Below are the code and all the weights of a small trained network. Each question names an input and a class and asks about switching units off, where a switched-off unit gives its printed mean instead of its output.

import numpy as np


def w(rows, s, z=0):
    codes = np.array(rows[::2]) - 128.0
    scale = np.full(codes.shape[1], s)
    scale[-1] = z or s
    return codes * scale


def norm(h):
    return h / np.sqrt((h * h).mean(-1, keepdims=True) + 1e-5)


def f(y):
    return y / 2 * (1 + np.tanh(0.7978845608 * (y + 0.044715 * y**3)))


def log_softmax(a):
    a = a - a.max(-1, keepdims=True)
    return a - np.log(np.exp(a).sum(-1, keepdims=True))


def net(x, mask):
    res = np.array(x, float).reshape(1, 8) / 4 @ E
    u = 0
    for l in range(3):
        y = f(norm(res) @ A[l][:, :-1].T + A[l][:, -1])
        res = res + np.where(mask[u : u + 10], y, B[l][:, -1]) @ B[l][:, :-1]
        u += 10
    return log_softmax(norm(res)[-1] @ U[:, :-1].T + U[:, -1])


A, B = {}, {}
E = w([
[125,128,129,124,128,131,128,126,128,127],'x0',
[112,160,177,104,116,133,147,84,121,127],'x1',
[117,61,152,84,178,25,138,102,87,197],'x2',
[125,107,183,200,235,180,122,146,121,159],'x3',
[133,70,191,88,126,89,118,236,218,103],'x4',
[108,148,121,110,109,158,163,150,148,221],'x5',
[193,66,106,151,128,140,253,147,120,111],'x6',
[21,89,110,76,125,191,147,85,150,109],'x7',
],0.0049)
A[0] = w([
[147,153,146,120,109,138,146,66,59,169,118],'L0N0',
[178,87,168,138,123,161,242,102,107,94,130],'L0N1',
[126,75,114,160,153,110,104,115,102,20,110],'L0N2',
[143,119,78,135,150,159,124,23,126,155,1],'L0N3',
[144,147,88,83,121,191,137,164,167,254,89],'L0N4',
[209,154,130,117,115,251,97,104,179,102,50],'L0N5',
[220,171,142,106,118,99,120,134,114,118,85],'L0N6',
[122,143,179,135,232,180,169,128,123,123,86],'L0N7',
[146,128,115,83,144,140,29,117,120,100,99],'L0N8',
[110,82,230,112,90,116,155,175,194,103,90],'L0N9',
],0.0069,0.0034)
B[0] = w([
[146,131,121,156,161,86,89,112,184,62,226],'L0N0',
[40,120,91,189,49,67,86,203,81,208,243],'L0N1',
[118,163,204,104,135,135,243,142,94,123,190],'L0N2',
[139,133,112,146,167,118,160,117,180,67,166],'L0N3',
[124,164,242,147,163,77,188,108,62,2,227],'L0N4',
[196,37,160,106,98,145,129,70,108,132,198],'L0N5',
[150,158,122,88,174,168,126,147,136,166,189],'L0N6',
[128,124,104,53,175,176,69,159,80,123,199],'L0N7',
[84,154,177,174,108,102,160,142,89,129,177],'L0N8',
[144,134,91,144,200,97,112,144,217,73,252],'L0N9',
],0.0078,0.0027)
A[1] = w([
[98,29,118,144,199,47,135,23,126,191,105],'L1N0',
[131,131,42,190,149,160,185,51,101,143,163],'L1N1',
[119,200,48,22,62,86,168,158,111,91,91],'L1N2',
[137,129,105,76,81,77,124,73,188,49,201],'L1N3',
[101,193,182,161,110,161,78,115,172,102,151],'L1N4',
[122,93,138,107,225,156,97,170,85,104,6],'L1N5',
[130,106,63,68,49,61,138,120,127,136,63],'L1N6',
[133,155,96,161,146,129,130,84,69,110,121],'L1N7',
[86,153,186,167,147,110,2,84,147,119,141],'L1N8',
[141,79,166,93,173,17,102,110,110,161,66],'L1N9',
],0.0064,0.002)
B[1] = w([
[175,103,147,27,9,167,107,132,150,72,220],'L1N0',
[45,126,139,99,185,101,73,164,248,72,188],'L1N1',
[111,114,150,151,241,170,89,124,3,122,213],'L1N2',
[152,80,143,155,232,195,148,151,148,192,252],'L1N3',
[164,60,116,138,86,106,181,158,133,160,205],'L1N4',
[186,145,109,98,169,131,126,111,62,154,184],'L1N5',
[129,117,137,122,163,178,78,161,94,171,183],'L1N6',
[155,84,135,136,170,66,135,176,216,163,182],'L1N7',
[56,91,46,130,104,113,171,172,105,183,252],'L1N8',
[192,137,135,126,40,164,167,72,148,120,237],'L1N9',
],0.0063,0.0038)
A[2] = w([
[83,151,220,121,156,90,225,89,63,46,93],'L2N0',
[123,207,114,195,113,61,145,182,91,64,176],'L2N1',
[125,177,126,194,190,148,127,147,122,106,67],'L2N2',
[175,91,149,155,73,185,133,65,140,110,4],'L2N3',
[175,71,141,142,198,126,255,187,134,171,211],'L2N4',
[111,172,136,213,119,198,121,180,139,115,55],'L2N5',
[96,217,79,188,136,107,88,15,109,97,153],'L2N6',
[164,91,133,178,38,241,102,124,158,70,107],'L2N7',
[247,240,119,191,115,80,101,122,134,182,55],'L2N8',
[12,192,158,106,54,120,83,171,118,206,149],'L2N9',
],0.006,0.0019)
B[2] = w([
[113,200,197,192,95,178,118,67,152,103,165],'L2N0',
[72,140,117,103,92,114,136,75,135,102,166],'L2N1',
[178,159,151,77,110,121,114,114,112,178,152],'L2N2',
[168,81,168,111,67,133,104,153,157,135,125],'L2N3',
[76,156,95,157,107,118,110,26,120,127,254],'L2N4',
[133,85,169,30,86,26,188,137,104,130,143],'L2N5',
[203,80,168,140,148,22,170,214,153,89,134],'L2N6',
[172,117,124,34,71,100,87,67,131,192,150],'L2N7',
[72,164,101,136,106,254,121,163,152,82,184],'L2N8',
[92,48,58,195,93,113,159,123,114,116,167],'L2N9',
],0.0075,0.0061)
U = w([
[66,73,69,187,65,45,155,167,85,187,123],'0',
[164,121,121,142,222,41,117,156,253,103,102],'1',
[221,89,175,55,50,130,119,92,122,196,108],'2',
[103,204,218,186,113,128,179,75,85,115,71],'3',
[163,112,115,138,254,186,101,151,25,228,66],'4',
[110,132,88,162,123,139,102,96,131,163,253],'5',
[102,154,98,145,121,226,127,145,149,145,184],'6',
],0.0089,0.0049)

Each question gives the input, the list of numbers given to net, and the class t.
The units are the neurons (one row each of A and B). Each row of codes is followed by its name. A weight is (code - 128) times the scale printed after its matrix; where a second scale follows, it is the last column's (A, B and U).
mask holds one flag per neuron, layer by layer. A switched-off neuron (its flag False) gives its mean, the last column of its row in B, instead of its output. The means were averaged over made-up inputs and are rounded, as every weight is.
A unit's drop is (log p(t) with every unit on - log p(t) with that unit switched off) / (log p(t) with every unit on - log p(t) with every unit switched off).
The circuit of an input: a set's keep is (log p(t) with only the set's units on - log p(t) with every unit switched off) / (log p(t) with every unit on - log p(t) with every unit switched off). Starting from the 12 units with the biggest drops (on a tie, the unit counted first), units are removed one at a time, each time the one whose removal leaves the highest keep (on an exact tie, the one counted first), for as long as the keep stays at least 0.8.
units of the circuit, in order: the units of the circuit, biggest drop first
most important unit: the unit with the biggest drop
k most important neurons: the k neurons with the biggest drops, biggest first
k most important neurons of layer l: the k neurons of layer l with the biggest drops, biggest first
input [-6,-2,-3,4,-1,5,5,-1], class 0: most important unit => L0N1
input [6,3,8,6,5,7,-2,-8], class 2: 3 most important neurons => L1N0, L1N9, L0N2
input [2,-6,-5,-3,6,1,-1,-8], class 6: 2 most important neurons of layer 2 => L2N8, L2N6
input [2,-3,1,2,-5,8,6,2], class 3: 3 most important neurons => L0N4, L2N0, L1N8
input [-2,0,-5,1,4,-6,-5,-5], class 3: units of the circuit, in order => L0N2, L0N8
input [-8,-7,-5,8,6,-7,-2,0], class 4: units of the circuit, in order => L0N7, L1N5
input [5,0,-6,-7,8,-5,-8,-4], class 0: units of the circuit, in order => L0N8, L1N8, L2N9
input [-8,-5,-5,3,8,6,-6,6], class 1: units of the circuit, in order => L0N9, L2N8
input [5,5,-1,1,-5,-4,-3,-6], class 6: 4 most important neurons => L2N8, L1N4, L0N1, L0N6
input [3,-5,1,5,3,-5,-3,0], class 3: units of the circuit, in order => L0N2, L2N0
input [1,-6,-6,-4,-7,-8,2,8], class 3: 3 most important neurons => L0N2, L2N0, L0N9
input [1,-4,-7,-8,-2,4,-7,7], class 4: units of the circuit, in order => L1N2, L1N3, L2N4
input [0,3,-4,-6,2,-1,6,5], class 0: 2 most important neurons => L0N1, L0N7
input [-5,-7,2,-3,7,5,-7,-8], class 6: most important neuron => L2N8
input [3,5,-8,5,0,6,5,2], class 2: 2 most important neurons => L0N5, L2N7
input [3,-1,2,-1,-5,8,-7,8], class 3: 2 most important neurons => L0N4, L0N1
input [5,-1,-4,4,-1,-4,2,2], class 2: 2 most important neurons => L0N5, L0N4
input [6,-8,3,-8,-6,-5,-6,-6], class 4: 3 most important neurons => L1N2, L0N1, L0N4
input [-4,7,0,-8,-4,-2,-3,0], class 4: units of the circuit, in order => L1N3, L1N2
input [2,6,-4,-6,0,-1,5,-2], class 4: units of the circuit, in order => L1N2
input [8,-6,8,5,6,0,6,-7], class 2: units of the circuit, in order => L1N9, L1N0
input [5,7,4,-8,-3,-2,-6,-2], class 4: units of the circuit, in order => L1N3, L1N2
input [-2,-3,5,8,-6,8,4,1], class 3: units of the circuit, in order => L0N4, L2N0
input [1,1,6,-1,7,-8,6,7], class 3: units of the circuit, in order => L0N2, L2N0
input [-4,0,5,5,0,-1,-5,-3], class 0: 3 most important neurons => L1N8, L0N5, L2N9
input [0,6,1,-7,1,0,-5,-2], class 4: units of the circuit, in order => L1N2, L1N3
input [-7,6,1,-4,5,8,-4,-1], class 3: units of the circuit, in order => L0N4
input [-4,2,-3,-4,6,-5,-7,5], class 0: units of the circuit, in order => L1N8, L2N9
input [-6,2,7,-2,-5,8,2,6], class 3: 4 most important neurons of layer 0 => L0N4, L0N5, L0N3, L0N9
